Below are the code and all the weights of a small trained network. Each question names an input and a class and asks about switching units off, where a switched-off unit gives its printed mean instead of its output.

import numpy as np


def w(rows, s, z=0):
    codes = np.array(rows[::2]) - 128.0
    scale = np.full(codes.shape[1], s)
    scale[-1] = z or s
    return codes * scale


def f(y):
    return np.maximum(y, 0)


def log_softmax(a):
    a = a - a.max(-1, keepdims=True)
    return a - np.log(np.exp(a).sum(-1, keepdims=True))


def net(x, mask):
    res = np.array(x, float).reshape(1, 5) / 4 @ E
    y = f(res @ A[0][:, :-1].T + A[0][:, -1])
    res = res + np.where(mask, y, B[0][:, -1]) @ B[0][:, :-1]
    return log_softmax(res[-1] @ U[:, :-1].T + U[:, -1])


A, B = {}, {}
E = w([
[158,154,62],'x0',
[235,154,254],'x1',
[54,68,167],'x2',
[96,204,150],'x3',
[141,51,211],'x4',
],0.0079)
A[0] = w([
[96,176,112,146],'n1',
[90,169,73,138],'n2',
[52,93,92,142],'n3',
[76,88,118,180],'n4',
[102,34,61,157],'n5',
[97,103,132,175],'n6',
[54,156,135,94],'n7',
[105,111,60,177],'n8',
[161,215,216,164],'n9',
[81,67,165,176],'n10',
[235,135,152,175],'n11',
[153,115,208,201],'n12',
[56,214,98,123],'n13',
[105,135,96,121],'n14',
[114,100,74,126],'n15',
[76,244,136,48],'n16',
[115,27,138,154],'n17',
[154,118,103,127],'n18',
[140,127,97,99],'n19',
[160,132,174,247],'n20',
[59,113,114,177],'n21',
[115,149,119,134],'n22',
[61,104,150,188],'n23',
[84,18,120,147],'n24',
[33,84,192,254],'n25',
[109,108,64,163],'n26',
[125,115,58,141],'n27',
[90,151,192,122],'n28',
[109,247,69,222],'n29',
[117,87,133,177],'n30',
[99,73,178,248],'n31',
],0.013,0.0035)
B[0] = w([
[48,200,180,176],'n1',
[71,124,155,202],'n2',
[129,86,211,205],'n3',
[171,58,153,190],'n4',
[114,116,169,209],'n5',
[140,71,131,169],'n6',
[104,177,88,171],'n7',
[114,152,193,200],'n8',
[135,111,77,246],'n9',
[189,121,85,212],'n10',
[99,255,47,230],'n11',
[132,149,75,243],'n12',
[99,176,186,213],'n13',
[132,96,138,165],'n14',
[101,107,159,176],'n15',
[96,210,150,191],'n16',
[145,143,86,210],'n17',
[124,172,130,145],'n18',
[147,101,139,146],'n19',
[196,153,25,217],'n20',
[87,70,112,194],'n21',
[96,163,197,150],'n22',
[150,85,87,197],'n23',
[131,73,107,219],'n24',
[195,51,63,252],'n25',
[93,138,200,192],'n26',
[170,104,173,187],'n27',
[128,98,100,184],'n28',
[122,190,188,255],'n29',
[194,134,136,171],'n30',
[223,99,60,229],'n31',
],0.0053,0.0097)
U = w([
[143,200,1,205],'0',
[176,51,18,97],'1',
[89,154,181,171],'2',
[251,18,224,113],'3',
[9,160,197,125],'4',
[41,242,147,64],'5',
[40,115,81,1],'6',
],0.0074,0.0055)

Each question gives the input, the list of numbers given to net, and the class t.
The units are the neurons (one row each of A and B). Each row of codes is followed by its name. A weight is (code - 128) times the scale printed after its matrix; where a second scale follows, it is the last column's (A, B and U).
mask holds one flag per neuron, in row order. A switched-off neuron (its flag False) gives its mean, the last column of its row in B, instead of its output. The means were averaged over made-up inputs and are rounded, as every weight is.
A unit's drop is (log p(t) with every unit on - log p(t) with that unit switched off) / (log p(t) with every unit on - log p(t) with every unit switched off).
The circuit of an input: a set's keep is (log p(t) with only the set's units on - log p(t) with every unit switched off) / (log p(t) with every unit on - log p(t) with every unit switched off). Starting from the 12 units with the biggest drops (on a tie, the unit counted first), units are removed one at a time, each time the one whose removal leaves the highest keep (on an exact tie, the one counted first), for as long as the keep stays at least 0.8.
units of the circuit, in order: the units of the circuit, biggest drop first
most important unit: the unit with the biggest drop
k most important neurons: the k neurons with the biggest drops, biggest first
drop when u is switched off: that unit's drop, to one decimal
input [1,-8,7,-2,4], class 3: most important unit	n3
input [-4,-5,2,-7,5], class 3: units of the circuit, in order	[n3; n11]
input [-7,-5,4,5,1], class 3: units of the circuit, in order	[n3; n11; n4]
input [-4,3,-1,2,-5], class 5: units of the circuit, in order	[n25; n31; n16]
input [-7,-8,7,5,-4], class 4: units of the circuit, in order	[n13; n3]
input [5,1,3,-5,-2], class 2: 2 most important neurons	[n25; n31]
input [-3,-2,8,6,-2], class 1: 2 most important neurons	[n25; n23]
input [2,-3,4,0,-1], class 4: 2 most important neurons	[n20; n31]
input [-7,-7,1,0,7], class 3: drop when n4 is switched off	0.3
input [-4,4,0,-8,-3], class 0: drop when n11 is switched off	0.2
input [5,4,1,4,4], class 0: drop when n2 is switched off	0.0
input [2,5,-1,-8,2], class 0: drop when n11 is switched off	0.2
